(in the rows, 128 means zero)
Rows lie near named flat spaces through zero. A row that begins with a name and a colon came from that space; any other row is followed by the name of its block's space that it lies nearest.
vinud-gama: [143  61  98 119 132 185 176  98 105 202 119 126 159  93  75 109 140 145
 110 182 119  99]
zisir-leri: [105 104 129 106  96 135 237  52 134 133 190 124  80 125 101 109 130 143
  93 103  98 128]
vinud-gama: [147 117 153 142 140 126  75 126 110 116 178 118 109 115 135 129 142 160
 130  86 121 121]
zisir-leri: [129 141 150 111 122  73  91 169 105 100 172 151  89 146 111 125 123 126
 109 152 118 106]
nen-zenin: [ 95 132 108  93 153  81 143 135  92 186 166 124  63 168 164 108  56 108
  88 149  98 155]
voma-kerat: [142 141 157 119 158 111  96 101 120  99 172  91 108 145 111 127 134 151
 127 125  77 129]
vinud-gama: [170 124 143 101 136 127 163 143 123 150  69 128 177 135 104 153 141 105
 121 220 124 104]
vinud-gama: [ 90 129 102 151 205 160 114 104 136  54 102 119 118 188 103  82 136  76
 125 126 106 172]
voba-fekek: [138 138 141 102 138 104 156 100 167 143 172  88 101 114 113 111 140 101
 137 174 143 167]
gol-gime: [131 128 131 127 124 167 112 150 145 122 105 120 153  93 138 159 161 147
 160 158 150 111]
voba-fekek: [174 125 162 132 124 147 143 115 141 106 107 124 174 111 104 149 180 129
 136 133 141 113]
voba-fekek: [106 141 115 119 159 113  76 160 104 135 148 129 106 146 135 117 108 124
 122 140 118 136]
voba-fekek: [185 173 180 131 143  52  90 122 223  72 113  55 111 129 152 137 128  76
 197 197 155 184]
gol-gime: [158 100 169 113  89 111 205  89 159 145 176 109  76  91 172 149 136 133
 128 121 154 137]
gol-gime: [114 195 166  93 145 110 140 116 227  87 179  56  80 102 174 147 174  88
 186 165 183 210]
voma-kerat: [151 166 152 128 110 105 105 127 184 105  97  81 142 113 157 165 123 140
 185 157 126 135]
vinud-gama: [118 204 151 117 120  70  85 176 161  89 124 123 115 146 174 155 118 104
 156 126 152 156]
zisir-leri: [130 104 135 107 142 146 192  66 124 173 194 102 100 113 120 108 144 129
 100 107 125 156]
voma-kerat: [150 122 138 137 172 177  73 130  87  86 124 140 198 135  27 117 200 151
 113 135  95  85]
nen-zenin: [144 133 148 124 152 157 124 125 157 122 130  99 139 102 146 146 172 118
 154 143 161 152]
gol-gime: [124 183 134 121 143 115  78 120 152 121 149  87 147 124 114 129 138 141
 157 118 116 153]
gol-gime: [140 119 150 125 170 141 124 126  88 119 151 140 127 151 128 125 154 117
  93  95 123 134]
voma-kerat: [106 159 109 140 107  93 116 148 150 101 109 150 131 146 114 107 110  98
 135 120 146 142]
gol-gime: [110 140 112 139 112 101  95 138 130 107 126 133 114 142 118 116  96 139
 137 125 105 118]
gol-gime: [147 140 133 118 180 170 124 106 123 126 106 103 191 137  75 126 176 120
 126 155 110 134]
voma-kerat: [145 106 149 154 126 152 154  69 149 115 163 107 114 106 147 121 154 138
 133  48 144 155]
voba-fekek: [ 60 110  78 126 145 159 137 123 142 112 122 116  76 140 139 107  96 127
 142 170 104 138]
voma-kerat: [173 100 142 144 113  97  95 158 161 109 102 124 122 103 118 126 128 108
 164 207 161 112]
vinud-gama: [110 146 136 112 121 136 137 110 153 138 177  98 100 100 153 139 141 147
 145 110 138 151]
nen-zenin: [117 129 143 117 151 155  71 173 133  90 144 116 104 106 149 157 163 148
 159 178 138 112]
nen-zenin: [145 140 142 150  54  97 134 112 157  89 146 153 149 103  70 117 151 147
 137  82 142 102]
nen-zenin: [ 97  93  90 137 121 130 127 153  70 128  77 169 112 173 137 130  59 152
  99 146  63  72]
voma-kerat: [162 120 151 137 139 151 138  98 144 150 122  93 144 105 172 152 141 138
 146  95 142 149]
zisir-leri: [133 138 115 141 133  83 129 116 136 174 130 120 114 144 165  99  77  89
 121  86 151 183]
voma-kerat: [124  91 126 129 126 130 140 124 115 120 168 148  96 121  96 100 143 122
 107 136 136 117]
vinud-gama: [153 205 168 109 109  47  65 178 135 149 164 121 133 121 168 156 120 124
 141  99 162 151]
nen-zenin: [193 151 176 117 158 107 126 111 128 132 119 102 175 140 111 142 159 107
 122 135 126 143]
voma-kerat: [ 76 120 102 121  94 118 170 128 129 115 168 165  78 132 109  98 118 118
 104 116 137 126]
zisir-leri: [153 117 155 121 159 171 142  90 126 119 139  96 148 118 113 143 174 146
 129 129 109 126]
voma-kerat: [143 130 122 126 171 126  79 167  89 125 127 163 175 147  46  91 167  90
  98 161 143 120]
vinud-gama: [113 109 108 112  69 147 166 134  95 170 109 155 144 109 122 159 103 191
 113 138  90  59]
gol-gime: [ 93 160 100 124 133 128 105 174 160 126  95 131 131 125 153 129 121  93
 158 165 171 156]
vinud-gama: [183 148 159 101 156 104 101 158 110 158 108 117 177 132 108 149 146 112
 123 192 129 118]
gol-gime: [129  92 112 149 137 133 106 151  73 108  94 175 139 163  97 113 110 132
  96 130  95  81]
zisir-leri: [ 79 177 120 109  89 106 117 153 166 114 179 130  93 103 137 130 135 134
 151 120 161 145]
zisir-leri: [160  96 159 111 150 157 223  29 161 144 181  73 109 106 110 114 172 116
 118 127 128 168]
nen-zenin: [ 99  93  84 145  97 132 183 112 109 151  85 162 117 152 140 112  66 129
 103 106 104 111]
nen-zenin: [ 33  65  29 202  66 225 122 149 125  78  58 207 134 106 113 102 110 174
 149  72 136  67]
zisir-leri: [187 164 178 146 156  85  98 109 167  75  89  84 151 157 150 145 131  98
 159 123 122 162]
voba-fekek: [134 172 147 122 144  80  83 147 169 102 151 100 107 130 140 122 133  93
 157 150 157 171]
zisir-leri: [126 129 141 138 116 167 163  80 200  74 147  95 126  88 106 125 192 126
 169 124 159 152]
voba-fekek: [152 109 140 115 188 183 124 107 137  98  96  84 160 130  80 138 176 129
 147 224  92 114]
zisir-leri: [ 83 111  89 152 115 168 125 114 118 136 160 150 120 109 115  96 134 148
 120  55 141 133]
vinud-gama: [133  88 123 141 137 160 147  93  84 128 131 141 136 143 101 118 128 159
  95  92  81  97]
voba-fekek: [ 75  58  78 118 189 221 139 119 106 106  95 109  94 141 107 120 122 151
 133 243  60  91]
voba-fekek: [119 134 123 159  87 165 132 140 157  76  79 156 167 107 127 149 162 140
 157  94 159 106]
zisir-leri: [148 123 135 124 126 105 173 101 146 146 112 111 122 139 142 125 105 102
 125 142 128 149]
nen-zenin: [169 125 154 149  90 114 180 104 164 107 114 148 159 113 107 121 165  93
 127  89 181 140]
voba-fekek: [113 116 136 133 107 145 142 158  64 138 171 204 125 127 140 132 155 140
  70  25 159 105]
voma-kerat: [142 155 150 137  85 108 137 116 216  85 139 103 125  84 122 131 166 111
 183 138 185 154]
gol-gime: [182 108 161 125 144 169 118 120  98 152 124 119 185 101 111 158 178 164
 122 123 122  96]
gol-gime: [154 159 175 110 141  78 124 112 185  66 156  80  93 135 117 131 149  99
 157 188 126 155]
nen-zenin: [ 89 124 100 104 121 141 149 142 102 177 159 148 111 119 128 120 119 135
 103 130 134 126]
vinud-gama: [180  37 141 141 147 181 170  79  99 145 127 124 142 108  86 117 160 146
 104 151 108  91]
voba-fekek: [ 89 127 105 133 125 117 125 137 127 124 136 136  83 143 160 116  90 122
 126 113 125 142]
nen-zenin: [143 149 119 153 138 144 110 104 131 134 126 135 199 123  68  94 167 113
 123  61 152 153]
[131 105 141 131 137 170 137 103 138  93 162 120 124 103  90 122 186 143
 132 130 132 118] -> zisir-leri
[118 187 132  98 113  95 127 152 125 150 121 128 149 142 141 153 112 129
 125 130 121 132] -> vinud-gama
[176 185 176 134 164  81  98  97 200 114 144  54 130 126 171 129 144  79
 174 103 171 220] -> zisir-leri
[101 121  94 117 169 215 168  85 157 197 115  71 146  91 175 137 142 130
 156 129 151 183] -> nen-zenin
[212 114 184 154 189  92  73 114 105 118 162 117 142 146 110  99 160  86
 106  85 149 162] -> vinud-gama
[201 123 189 116 119  98 136 110 125 168 178 107 133  94 142 148 156 136
 120 104 154 134] -> vinud-gama
[ 65 111  85 140 111 215 176 113 141  93 102 154 142 113 105 125 163 144
 134 110 134 111] -> voba-fekek
[178 170 169 115 143 110 126 102 190 107 129  76 170 110  89 134 184  99
 164 170 153 163] -> voba-fekek
[123 122 100 155 151 133 124 118 108 136  97 149 155 161 112  93 110  98
 106  85 128 148] -> nen-zenin
[148 159 155 124  87  63 127 104 160 115 179 111 112 118 101 117 124 135
 137 107 125 137] -> nen-zenin
[143 168 149 124 158  90  72 139 117 140 157 108 125 144 156 130 117 121
 127  91 128 162] -> zisir-leri
[118 108 118 140 100 129 149 107 150 113  98 111 101 127 160 143  86 155
 152 142  95 110] -> nen-zenin
[162 160 163 135 169 112  98  97 159 124 157  75 133 127 152 124 149 106
 149  87 148 191] -> zisir-leri
[111 129 129 119 165 117  83 167  73 135 167 153  97 154 146 120 118 124
  93 108 122 129] -> voba-fekek
[136 153 143 122 135  68  98 180 132 135 137 141  99 142 175 128 106  79
 126 136 175 161] -> gol-gime
[ 87 116  85 143  89 145 146 124 161 124  95 129 115 111 137 123  96 143
 158 145 126 118] -> voba-fekek
[ 97 158  88 142 116  91  89 119 116 140 128 130 136 158  95  91  70 143
 123  92  83 132] -> gol-gime
[112 143 106 155 104 134 137 115 187 114  96 118 138 111 146 118 124 108
 168 103 169 163] -> zisir-leri
[ 90 129 102 129 135 148 128 118 155 142 153 107  96 108 154 113 122 125
 148 118 150 165] -> nen-zenin
[136 147 117 140 119  94  67 151 116 132 108 132 154 139 104 121  98 143
 137 134 104 109] -> gol-gime
[ 90  83  89 134 141 204 210  62 107 122 114 139 138 147  78 100 140 139
  93 108  82 114] -> gol-gime
[140 202 132 109 183  84  74 118  87 179 151 103 178 177 104 108 108 116
  96  75  90 173] -> voba-fekek
[137 141 156 112 133 109 136 128 165 123 169 103  91 108 157 134 149 104
 145 145 168 164] -> nen-zenin
[136 149 146  91 145 104 131 135 133 162 159  99 108 123 149 141 126 119
 128 169 132 149] -> voma-kerat
[135 142 143 127 154 141 105 123 162 115 145  92 123 108 145 133 159 118
 159 136 155 162] -> nen-zenin
[141 104 137 130  89 142 185 112 149 124  97 130 128 109 148 156 127 141
 139 142 131 105] -> nen-zenin
[110 113 100 169  68 115 122 130 119  88 106 183 139 137  81 102 106 148
 119  78 113  84] -> nen-zenin
[208 160 202 138 125  88 106 100 186  69 133  81 156 113 111 148 179 117
 168 129 144 145] -> nen-zenin
[ 84  90 102 129  96 120 154 127 105 110 147 158  62 143 128 114  82 154
 107 135  87  90] -> voma-kerat
[ 98 137 124 118 138 152 169 113 182  86 112 103 102 128 148 135 144 101
 157 170 142 157] -> vinud-gama

Rows lie near named flat spaces through zero. A row that begins with a name and a colon came from that space; any other row is followed by the name of its block's space that it lies nearest.
feso_gemi: [101 142 134 108 159 111 144 170 148 107 142 103  98  79 141 102 157 170
  79 112 167 100]
bog_lono: [ 88 162 106 175 117 146 101 135 118 101 118 107 121  84 102 110 156 147
  98  83 153 157]
puz_zako: [138 129 179  75 144 162 178 112 197 113 193 174 129  80 138 114 104 121
 100 187  98  92]
popup_kubi: [ 80 127 138 167 109 149 102  91 137  77 176 174 166 111 111 117  94 121
 124 162  80 166]
soran_lidif: [198 145 162 101 104 110 168 168 115 177 110  84 109 171 188 124 123 181
 149 100 123 118]
feso_gemi: [114 136 127 113 143 140 124 108 143 135 156 125 147 155 103 129 119 119
 132 138 118 140]
soran_lidif: [ 81 105 149 134 160 110  96 154 118 169  44 123 191 202 106 176 147 151
 200 151 158 161]
soran_lidif: [103  95  78  99 198 105 108 125 119  85 187 132 118 107  79 123 133 105
  75 120 146 130]
feso_gemi: [ 91 106 106  93 148 103 142 127 119 103  87 131  91 106 130  97 147 109
 125 144 160 105]
puz_zako: [103 119 124 108 151 151 114 137  86 120  75 123 132 126 125  99 147 187
 119 125 162 179]
bog_lono: [147 130 151 120 146 128 121 158  88 126 139 117 144 150 144 121 117 203
 122 105 111 189]
popup_kubi: [112 124 105  76 160 131 128 112  87 122 135  94 140 194  84  94 115 153
 142 101 124 206]
feso_gemi: [ 87 118 119  88 176 104 143 146 139 101 122 126  97  94 119 105 151 125
 104 136 160 105]
vini_tibu: [133 126 136 183  68 117 117 138 135 160  64 126 133 132 174 154 143 122
 158 142 151  78]
bog_lono: [181  94 130  93 162  86 124 131 110 176 148 130 146 221 143 174  99 107
 170 149  95 120]
bog_lono: [ 90 100 124 138 170 172  93 123 151  81 193 167 171  59  88 130 131 163
  47 155 153 144]
popup_kubi: [ 92  96 140 108 112 109 126 123  96 142  58 116 170 216 134 116 114 160
 200 156 134 171]
bog_lono: [ 97 136  68 102 123 125 135 135 104 123  94  40 107 146  84  76 165 158
 105  57 209 148]
bog_lono: [190 145 141 115 163 103 145 137 139 142 189 146  99 128 132 166 109  75
 132 115  67 110]
soran_lidif: [129 138 123 134  96 138 140 116 131 125 117 120 117 118 133 110 129 123
 128 121 132 121]
vini_tibu: [150 115 113 126 150 111 121 147 131 144 137 119 118 122 133 151 143 123
 106 121 152  93]
popup_kubi: [173 110  99  88 142 139 139 132 107 166  93  95 118 154 110 131 147 133
 125 100 173 129]
popup_kubi: [ 94 188 205 128 187  76 130 198 153 160 118 122 118 153 183 160 146 166
 168 143  95 113]
popup_kubi: [174 101 118 159  73 158 129 117 138 163  70 139 140 109 132 160 142 102
 139 134 166  89]
puz_zako: [125 153 144  72 167 139 161 124 160 131 147 135  89 102 139 106 136 116
 108 150 124  95]
vini_tibu: [203 137 120 124 153 130 134 133 148 166 168 133 107 117 121 178 132  77
 111 110 116  85]
bog_lono: [163 175 177 114 136 143 168 133 152 145 110 158  88  94 144 141 130  89
 160 130  77 122]
popup_kubi: [163 167 148 174  99 152 139 133 173 126 174 142 116  63 129 152 129 102
 102 107 103  97]
vini_tibu: [ 98 169 145 175 102 101 113 128 137 132 129 128 122 147 161 135 121 111
 160 136  90 113]
feso_gemi: [113 156 156 130  84 193 143  87 153 137  91 155 130 104 146 100 127 129
 140 170 121 126]
feso_gemi: [160 169 175 173  81 175 130 145 139 195  33 123 148 133 145 169 154 146
 183 116 139 138]
puz_zako: [149 139 167 150 112 105 141 132 153  96 201 181  99  73 201 127  95 115
 100 170  59  75]
feso_gemi: [132 142 148 156 123  95 111 155 109 151 131 102 160 197 134 156 114 155
 173 103  99 166]
bog_lono: [149 115 147 137 117 136 133 129 135 147 110 139 162 150 106 162 118 116
 167 129 116 148]
puz_zako: [182 128 103  61 175  61 168 150  92 139 137  91  65 175 119 126 123  84
 155  73 102 132]
puz_zako: [124 115 127 124 138 153 112 143 134 183  61 104 164 158 113 157 163 158
 141 133 196 122]
vini_tibu: [ 95  93 105 175  93 108 110 131 117  78 135 126 159 111  94 125 119 130
 124 106 139 154]
soran_lidif: [149 157 134 147 106 164 120 133 128 137 157 108 131 111 149 114 131 182
  85 108 135 134]
vini_tibu: [105 146 126 175  65 229  99  87 108 100 107 146 154  72 129  77 130 194
  82 132 146 187]
vini_tibu: [143  81 146  41 194 109 157 174 147 152 148  98 153 161 125 133 135 193
 105 142 181 111]
soran_lidif: [130 123  94 145 131 165 113 117 107  72 164 140 115  50  93 100 133 140
  58  92 139 165]
feso_gemi: [ 80 149 159 122 101 154 146 114 148 104 110 142 124 100 154  81 126 157
 127 164 124 129]
vini_tibu: [154 145 125 158  89 219 108 112 118 109 177 126 149  66 135  90 124 217
  36 107 145 168]
bog_lono: [113 104 129  91  66 149 185 118 150 110  81 100 128 110 121  68 133 154
 131 127 183 117]
puz_zako: [149 105 142 116 133 169 151 125 147  88 194 133 192 112  25 138  98 141
 120  83 107 220]
vini_tibu: [103 179 120 156 167 155  88 101 143 132 169 152 122 113 105 148 135  86
 112 136  95 134]
popup_kubi: [ 96 112 129  83 195 113 105 144 106 153 110 113 149 190 132 130 139 175
 135 154 153 147]
puz_zako: [108 168 125  96 160 116 144 122 122 102 148 133  58  94 156  82 134 115
 102 130 104 113]
soran_lidif: [122 105  89 108 105 128 156 125 106  83  91 115  82  69 119  72 146 126
  97  99 173 124]
popup_kubi: [144 161 121 150 134 142 129 130 164 104 217 130 102  58 123 127 130 114
  58 105 116  95]
vini_tibu: [117 149 124 101 216  68 111 159 145 173 140 117  92 162 153 171 156  91
 132 148 133  58]
feso_gemi: [127  96  88 121 131 122 126 129 130 141 100  99 143 144  76 144 149 105
 133 103 185 120]
puz_zako: [130  97 121 143 110 120 113 133 102 132 101 121 161 161 121 139 122 148
 150 122 140 155]
feso_gemi: [ 90 126 140 117 113 156 146 114 152 110  93 144 128  90 123 100 139 131
 127 156 151 120]
soran_lidif: [176 124 108 122 152 122 136 110 112  88 208 155 109 104  81 138  95  70
 113  91  62 168]
puz_zako: [135 138 139 126 139  94 130 146 126 137 131 131  96 128 180 131 131 127
 125 143 116  86]
feso_gemi: [134 150 113 136  93 133 128 130 122 160 104  77 122 160 143 113 142 153
 130 101 160 117]
popup_kubi: [102  87  93 100 140 130 111 103 102 111 136 122 148 159 111 100 118 147
 111 146 153 148]
soran_lidif: [118 130 127 151 130 119 102 155 117 168  82  93 160 174 122 159 151 159
 153 109 165 139]
popup_kubi: [130 118  78 121 137 128 119 113 103 116 111 123  92 106 111 113 145  97
 105 109 153 121]
bog_lono: [125  77 131 129 115 107 101 127  96 146 112 130 180 204 159 139 103 171
 155 167 131 141]
puz_zako: [ 99 144 128  94 150  89 140 131 130 132 125 114  90 152 165 103 133 120
 136 150 125  90]
bog_lono: [134 103 120 144  99 105 131 116 144  96 187 148 123 103 158 119 102 111
  96 153 111  80]
vini_tibu: [132 119 116 152 115 124 116 128 127 138  98 134 126 120 130 147 140 105
 136 130 144 106]
soran_lidif: [158 132 143 114 131 130 140 138 115 138 135 120 133 148 129 130 116 149
 138 111 110 157]
soran_lidif: [122 127 187 108 128 152 140 128 125 145  91 152 171 168 136 132 108 166
 184 163  96 183]
[179  81 105 134  93 152 124 106  77 129  80 147 140 135 117 132 115 122
 146 118 131 169] -> puz_zako
[138 116  58  81 160 103 127 110 106 142 128  93  76 150 120 108 147  87
 101 113 168  85] -> feso_gemi
[127 132 138 139 106 131 137 141 128 115 113 130 113  92 156 110 135 151
 113 128 138 116] -> feso_gemi
[129 167 126 129 176  86 115 174  96 130 122 109  66 111 173 124 156 149
 106  96 124 117] -> puz_zako
[102 123 134  63 226 129 118 149 147 156 146 119 138 149 119 138 153 162
  98 160 168 112] -> vini_tibu
[ 77 138 127 112 132 127 140 110 148  88 174 117 144 137  84  96 110 124
 129 122 111 162] -> puz_zako
[110  64  99 136 135  42 122 171 120 134  66 110 127 149 134 163 153 101
 158 130 187  69] -> vini_tibu
[130 131 149 124 139 148 129 101 135 110 166 170 146 127 107 135  97 104
 142 149  70 165] -> soran_lidif
[161 145 138 152 104 135 131 123 144 153 131 135 125 128 139 155 124  98
 143 126 108 106] -> vini_tibu
[ 98 104 149  75 176  97 140 156 144 154  99 114 145 173 136 137 141 154
 151 163 163 105] -> vini_tibu
[ 76 150 130 118 139 118 128 122 141 112 140 120 116 129 136  99 132 133
 122 144 127 118] -> puz_zako
[146 110 137 207  43  97 117 103 159 115 185 164 154 132 167 161  80  72
 147 163  70  70] -> puz_zako
[113 151 108  81 173  92 128 119 103 133 141 114  73 164 161  97 128 113
 125 139 109 110] -> feso_gemi
[115 102 103 125 159 132 112 127  99  96 124 135 145 119  66 132 130 122
 126 101 134 190] -> soran_lidif
[161 126 158 168 100 152 135 124 158 122 131 185 130  61 142 162 121  93
 126 151 100 100] -> popup_kubi
[179 118 112 114 114 181 145  96 144 103 220 133 144  96  80 114  98 125
  73 102 111 154] -> popup_kubi
[127 141 112 131 132 151 119 107 113 121 132 127 132 133  89 123 125 114
 133 105 114 173] -> popup_kubi
[102 133 104  83 195  95 126 122 108 129 101 135  79 142 120 123 145  76
 146 139 124 119] -> vini_tibu
[ 86 162 138 155 124 111 109 134 125 108 161 117 127 135 153 108 121 158
 118 127 105 138] -> vini_tibu
[ 99  92 127  74 135 103 145 117  89  97 110 128 129 170 139  78 103 156
 151 152 118 167] -> puz_zako
[129 145 151 124 141 142 139 141 143 124 122 145 108  82 146 124 141 138
 110 138 129 113] -> feso_gemi
[156 121 162 135 146 115 124 168 117 148 103 145 131 123 166 160 134 158
 137 137 123 124] -> soran_lidif
[ 65 192 164  74 208 126 148 172 174 162  99  86 107 133 118 120 181 160
 132 125 169 113] -> feso_gemi
[140 156 165 127 109 159 134 113 134 155 140 123 166 180 125 132 102 153
 164 131  88 174] -> soran_lidif
[139 142 102  99 199  38 134 148 118 133 159 119  59 153 133 153 133  44
 146 109  92  83] -> vini_tibu
[164 109 101 101 139  69 156 143 115 130 127 107  86 146 123 137 127  75
 148  96 124 101] -> soran_lidif
[ 89 153 180 149 115 150 109 137 176 166 113 146 144 117 219 130 145 186
 107 213 152  50] -> soran_lidif
[175 109  99  78 119 142 178  82 120  91 176 132 118 132  45 105  87  59
 144  85  82 186] -> puz_zako
[165  97  63  89 195 113 120 135  65  89 193  89 137 156  11 129 114 122
 105  23 120 242] -> soran_lidif

Each name stands for a flat space through zero: a line, a plane or more. A row that begins with a name and a colon came from that space; any other row is followed by the name of the space it lies nearest, among the names in its block.
vefad-rek: [109 134 120 138 111 114 130 144 135 141  83 151 175 107 121 183 112 107
  99 111 117 124]
piraz-nek: [123 122 124 154 134 175 161  97 136 145 189  97 115 170  97 145 111 161
 155 120 112 131]
zup-zoz: [198 118 135 134 127 147 153 138  84 109 142 149 116 144 140  82 122 141
 149 176 130 107]
vefad-rek: [178 125 133 146 104 106 154 102 110 119 144 144 138 171 105 125 115  77
 148 152 109 131]
vefad-rek: [163 137 152 130 121 154 171 104 118 129 178  99 117 153  94 132 107 120
 162 107 106 137]
piraz-nek: [ 84 187 181 102 132  94 166  58 104 121 202  49  94 193  84  99  77  90
 173  86  84 176]
zup-zoz: [ 92 104  78 154 159 115 125 102  95 133  70 162 171 187 161 120 117  96
 109 153 129  98]
zup-zoz: [207 123 126 158 151 190 148 171 133 113 230 171 121 100 109 126 185 133
  78  80 120 197]
piraz-nek: [ 78  98  97 156 131 106  55 110 163 132 162 145 114 137 137 121 162 174
 125 165 134 137]
vefad-rek: [ 60 150 141 123 129  97 122 126 137 157  90  97 151 119 141 140  99 139
 126 111 122 121]
vefad-rek: [200 112 108  94 116 196 160 145 127  82 107 162 112 110  86 187 142  88
 114 117 143 114]
zup-zoz: [ 98 127 123 113 169 149 103 147  88 132  85 140 165  82 177 120 121 149
 107  70 127 108]
mok-los: [108 134 122 149 115  78 126 146 117 152  60 152 182 121 158 134 110 105
 105 144 126 111]
mok-los: [145 130 170  81 108 113 111 114 177 125 137  77  92  96 104 133 144 108
 171  92 134 135]
vefad-rek: [177 126 128 134 105 110 145 113 109 111 131 146 127 154 113 122 125  79
 141 151 122 127]
mok-los: [175 118 141 104 163 139 162 165 111 116  72 163 165 129 147 109 125  92
 103 130 129 113]
mok-los: [145 130 125 130 149 183 133 140  53  98 156 168 142 119 135 121  96 181
 125 128 104 112]
zup-zoz: [ 66 141 150  93 147 122  98 130 152 142 108  92 135  85 137 143 123 145
 126  66 125 133]
mok-los: [ 90  86  82 145 149 100  64  80 161 126 136 144 124 164 138 120 178  95
 123 125 138 140]
zup-zoz: [250 110 104 147 138 174 157 168  86  87 166 197 110 124 139  86 181  99
  93 149 148 148]
vefad-rek: [194 148 147 106 138 171 170 142  70  98 159 124  97 119 133  86 124 126
 138 115 132 132]
piraz-nek: [ 64 154 146 129 124 125 135  77 114 145 154  81 143 149 100 163  74 134
 159  74  88 132]
mok-los: [200 158 175  97 103 103 152 149 104 114 118 123 129  83 127 111 128  65
 135  85 124 144]
zup-zoz: [124 113 102 146 128 126 114 110 141 126 145 137 118 149 123 130 151 116
 123 137 135 137]
piraz-nek: [111 105 122 121 162 112 128 112 153 139 100 114 127 173 147  92 141 111
 135 152 142 116]
zup-zoz: [ 97 143 115 122  83 107 132 102 122 128  87 108 118 139 111 167  94 114
 150 153 134  98]
zup-zoz: [131 128 140  95 126  99 119 135 134 121  79 119 118 118 146 104 132 108
 137 147 147 110]
mok-los: [ 61 102 109 134 122 111  94 112 226 153 111 122 147 137  89 206 144 123
 113 122 125 138]
vefad-rek: [ 65 122 107 112 150 122  85 112 126 124 107 114 108 128 157 108 135 156
 130 133 147 112]
vefad-rek: [206 120 149 130 129 199 179 198 174 132 154 153 146  82  88 182 147 146
  92 102 122 151]
piraz-nek: [218 134 128 142 101 201 181 161  91 114 160 149 121  97 106 156 120 146
 128 120 127 120]
mok-los: [ 62 144 136 128 101  36  71 120 128 150  63 126 167  97 161 131 111 108
 128 122 122 117]
zup-zoz: [166 140 127 123 121 156 165 131 120 107 158 132 104 141  98 138 131 107
 120 128 128 147]
piraz-nek: [110 117 112 150 115 144 119 159 147 156  93 142 161  89 138 174 123 170
 110 130 134 103]
mok-los: [134 150 160 100  90  94 101  88 152 127 182  48  46 107 117  92 155 115
 188 100 148 152]
piraz-nek: [141 124 124 151  98 119 103 103  61 117 148 141 121 134 147  97  94 177
 178 180 116  88]
piraz-nek: [179 128 143 142 120 144 181 184 137 152 107 120 118 125 149  93 127 172
 128 197 156 104]
piraz-nek: [102  87 106 100 161 108  45 132 163 113  78 168 152  89 155 137 179  98
  99  91 141 127]
zup-zoz: [111 118 123 114 113 131 104  79 131 117 153  89  75 151 117 114 125 151
 184 152 138 107]
vefad-rek: [155 101 131 156 149 179 144 162 175 144 173 156 157 123 101 165 144 169
 102 120 110 149]
mok-los: [139 114 102 127 167 109  81 117  74  82 130 209 167 129 150 108 156  59
  82  85 107 158]
piraz-nek: [122 158 142 131  82  66 125 112  28 123  66 134 150 129 169  91  54 132
 172 185 116  67]
vefad-rek: [119 166 150 112  93  96  98 169 143 148 118  86  90  31 164 107 162 145
 120  90 167 147]
mok-los: [156 106 116 133 139 128 137 131 153 128 113 150 145 143 121 139 154  80
 109 121 132 137]
[141 145 171  98 132 139 154 125 161 120 179  87  90 137  88 122 126 134
 147 119 118 159] -> zup-zoz
[113 119 118 184 122 130 136 157 153 164 119 182 225 114 106 214 109 130
  77  99  85 143] -> vefad-rek
[165 140 128 148  98 142 129 106  77 101 206 137  92 140 109 109 116 154
 158 155 113 137] -> piraz-nek
[147 103 120 168 140 115 113 166 155 142 138 183 167 125 140 123 155 146
  89 162 121 146] -> vefad-rek
[155 152 157 106 119 124 139 151 119 115 138 125 118  95 123 120 128 119
 122 110 125 147] -> piraz-nek
[210 139 165 118  96 114 157 155  94 129  92 139 159  84 138 125 111  87
 144 107 120 109] -> mok-los
[122 128 116 126 134 160 137 100  97 115 147 117 111 151 120 128 110 143
 150 127 123 113] -> zup-zoz
[148 156 144 109 105 129 168 128 100 121 100 117 137 119 111 154  96  87
 134 103 120 120] -> vefad-rek
[143  84 124  97 163 135 103 105 173 116 121 120 108 149 128 108 171  98
 146 120 145 123] -> mok-los
[105 123  96 118  98 116  81 108 156 117 121 116  87 101 122 155 167 108
 128 113 159 133] -> zup-zoz
[ 69 126 110  89  81  59  52 113 163 131  31 100 102  75 155 146 148 102
 145 136 175  90] -> zup-zoz
[174  70 110 154 106 101  76 102 125 140  82 171 185 113 151 144 142  88
 161 118 120  81] -> mok-los
[130 134 154  98 124 143 151 130 169 135 127  82 101 125 104 140 125 134
 149 122 137 126] -> vefad-rek
[195 139 148  99  79 114 135 138 154 113 134  98  65  91 114 115 165  91
 152 133 164 138] -> vefad-rek
[ 62 128 140 110 130 101 102  96 139 145  99  86 129 139 137 127  98 152
 165 132 123  99] -> zup-zoz
[ 82 114 112  98 178  87  76 106 154 103 115 145 124 149 142 100 174  67
  93 104 135 165] -> mok-los
[169 116  89 178 136 155 171 139 108 131 141 170 147 167 129 130 141 105
  92 149 131 138] -> mok-los
